Below is a small trained network, with its code and all its weights. Each question gives an input and a class and asks what happens when units are switched off, that is, made to give their printed mean instead of their output.

import numpy as np


def w(rows, s, z=0):
    codes = np.array(rows[::2]) - 128.0
    scale = np.full(codes.shape[1], s)
    scale[-1] = z or s
    return codes * scale


def f(y):
    return np.maximum(y, 0)


def log_softmax(a):
    a = a - a.max(-1, keepdims=True)
    return a - np.log(np.exp(a).sum(-1, keepdims=True))


def net(x, mask):
    res = np.array(x, float).reshape(1, 6) / 4 @ E
    y = f(res @ A[0][:, :-1].T + A[0][:, -1])
    res = res + np.where(mask, y, B[0][:, -1]) @ B[0][:, :-1]
    return log_softmax(res[-1] @ U[:, :-1].T + U[:, -1])


A, B = {}, {}
E = w([
[111,212,125,40,58],'x0',
[45,47,99,183,99],'x1',
[209,24,106,177,51],'x2',
[109,27,110,10,139],'x3',
[44,100,230,152,57],'x4',
[126,76,177,96,254],'x5',
],0.0089)
A[0] = w([
[168,145,96,125,201,192],'n1',
[77,91,2,119,175,235],'n2',
[121,71,111,148,197,166],'n3',
[156,69,149,169,184,138],'n4',
[121,197,120,190,124,250],'n5',
[131,163,175,60,179,107],'n6',
[124,158,171,164,108,187],'n7',
[194,159,127,211,115,112],'n8',
[96,137,119,66,174,111],'n9',
[164,145,142,64,181,142],'n10',
[81,87,88,120,72,180],'n11',
[37,197,170,150,118,127],'n12',
[180,194,101,153,146,29],'n13',
[216,93,182,130,66,133],'n14',
[184,138,117,129,116,240],'n15',
[77,158,180,74,110,1],'n16',
[104,134,198,82,154,136],'n17',
[139,143,196,121,65,130],'n18',
[117,167,148,164,154,45],'n19',
[113,129,169,32,183,10],'n20',
[216,190,76,166,174,181],'n21',
[50,73,158,202,157,212],'n22',
],0.015,0.004)
B[0] = w([
[86,63,96,62,115,217],'n1',
[204,117,214,60,101,219],'n2',
[157,28,136,129,154,202],'n3',
[102,42,67,187,175,204],'n4',
[84,235,130,149,127,227],'n5',
[195,156,101,126,161,206],'n6',
[77,165,128,156,104,185],'n7',
[127,165,41,161,139,218],'n8',
[174,153,206,113,159,189],'n9',
[195,162,82,88,157,205],'n10',
[109,113,214,113,84,204],'n11',
[117,177,181,156,158,216],'n12',
[49,189,30,83,125,200],'n13',
[112,113,93,149,48,204],'n14',
[119,123,56,83,68,189],'n15',
[128,106,133,95,171,181],'n16',
[128,178,148,140,172,185],'n17',
[74,90,131,112,117,189],'n18',
[77,114,160,147,93,166],'n19',
[167,161,116,130,189,201],'n20',
[78,159,30,59,139,253],'n21',
[161,94,164,246,129,231],'n22',
],0.011,0.015)
U = w([
[233,206,111,87,216,183],'0',
[151,32,102,64,195,2],'1',
[151,43,104,210,167,148],'2',
[186,120,250,78,87,29],'3',
[42,137,223,66,166,219],'4',
[117,123,118,118,1,116],'5',
[81,208,41,74,123,162],'6',
[40,217,185,201,152,100],'7',
],0.01,0.0043)

Each question gives the input, the list of numbers given to net, and the class t.
The units are the neurons (one row each of A and B). Each row of codes is followed by its name. A weight is (code - 128) times the scale printed after its matrix; where a second scale follows, it is the last column's (A, B and U).
mask holds one flag per neuron, in row order. A switched-off neuron (its flag False) gives its mean, the last column of its row in B, instead of its output. The means were averaged over made-up inputs and are rounded, as every weight is.
A unit's drop is (log p(t) with every unit on - log p(t) with that unit switched off) / (log p(t) with every unit on - log p(t) with every unit switched off).
The circuit of an input: a set's keep is (log p(t) with only the set's units on - log p(t) with every unit switched off) / (log p(t) with every unit on - log p(t) with every unit switched off). Starting from the 12 units with the biggest drops (on a tie, the unit counted first), units are removed one at a time, each time the one whose removal leaves the highest keep (on an exact tie, the one counted first), for as long as the keep stays at least 0.8.
circuit, biggest first: the units of the circuit, biggest drop first
k most important neurons: the k neurons with the biggest drops, biggest first
drop when u is switched off: that unit's drop, to one decimal
input [-5,5,7,-8,-1,-7], class 6: circuit, biggest first -> [n8]
input [7,-7,-4,2,7,-6], class 4: circuit, biggest first -> [n16 n8]
input [-7,-1,-5,1,-8,6], class 1: 2 most important neurons -> [n1 n3]
input [-6,-3,4,-6,2,0], class 6: 2 most important neurons -> [n8 n21]
input [2,-3,2,2,0,2], class 0: 2 most important neurons -> [n21 n13]
input [-4,-2,5,0,-1,8], class 2: 2 most important neurons -> [n4 n22]
input [4,5,-5,0,0,0], class 7: 4 most important neurons -> [n1 n12 n3 n10]
input [2,5,8,-4,7,2], class 2: 2 most important neurons -> [n22 n21]
input [-4,1,-6,-3,-7,6], class 1: 3 most important neurons -> [n1 n3 n4]
input [8,-6,-4,-2,4,-8], class 7: 2 most important neurons -> [n12 n21]
input [7,0,-3,6,4,-1], class 0: 2 most important neurons -> [n20 n6]
input [7,-5,0,-6,5,1], class 7: drop when n12 is switched off -> 0.2
input [-8,-2,0,-4,-6,6], class 1: drop when n3 is switched off -> 0.1
input [-7,3,-2,7,6,5], class 2: circuit, biggest first -> [n22]
input [5,-8,6,5,3,-4], class 5: drop when n15 is switched off -> 0.0
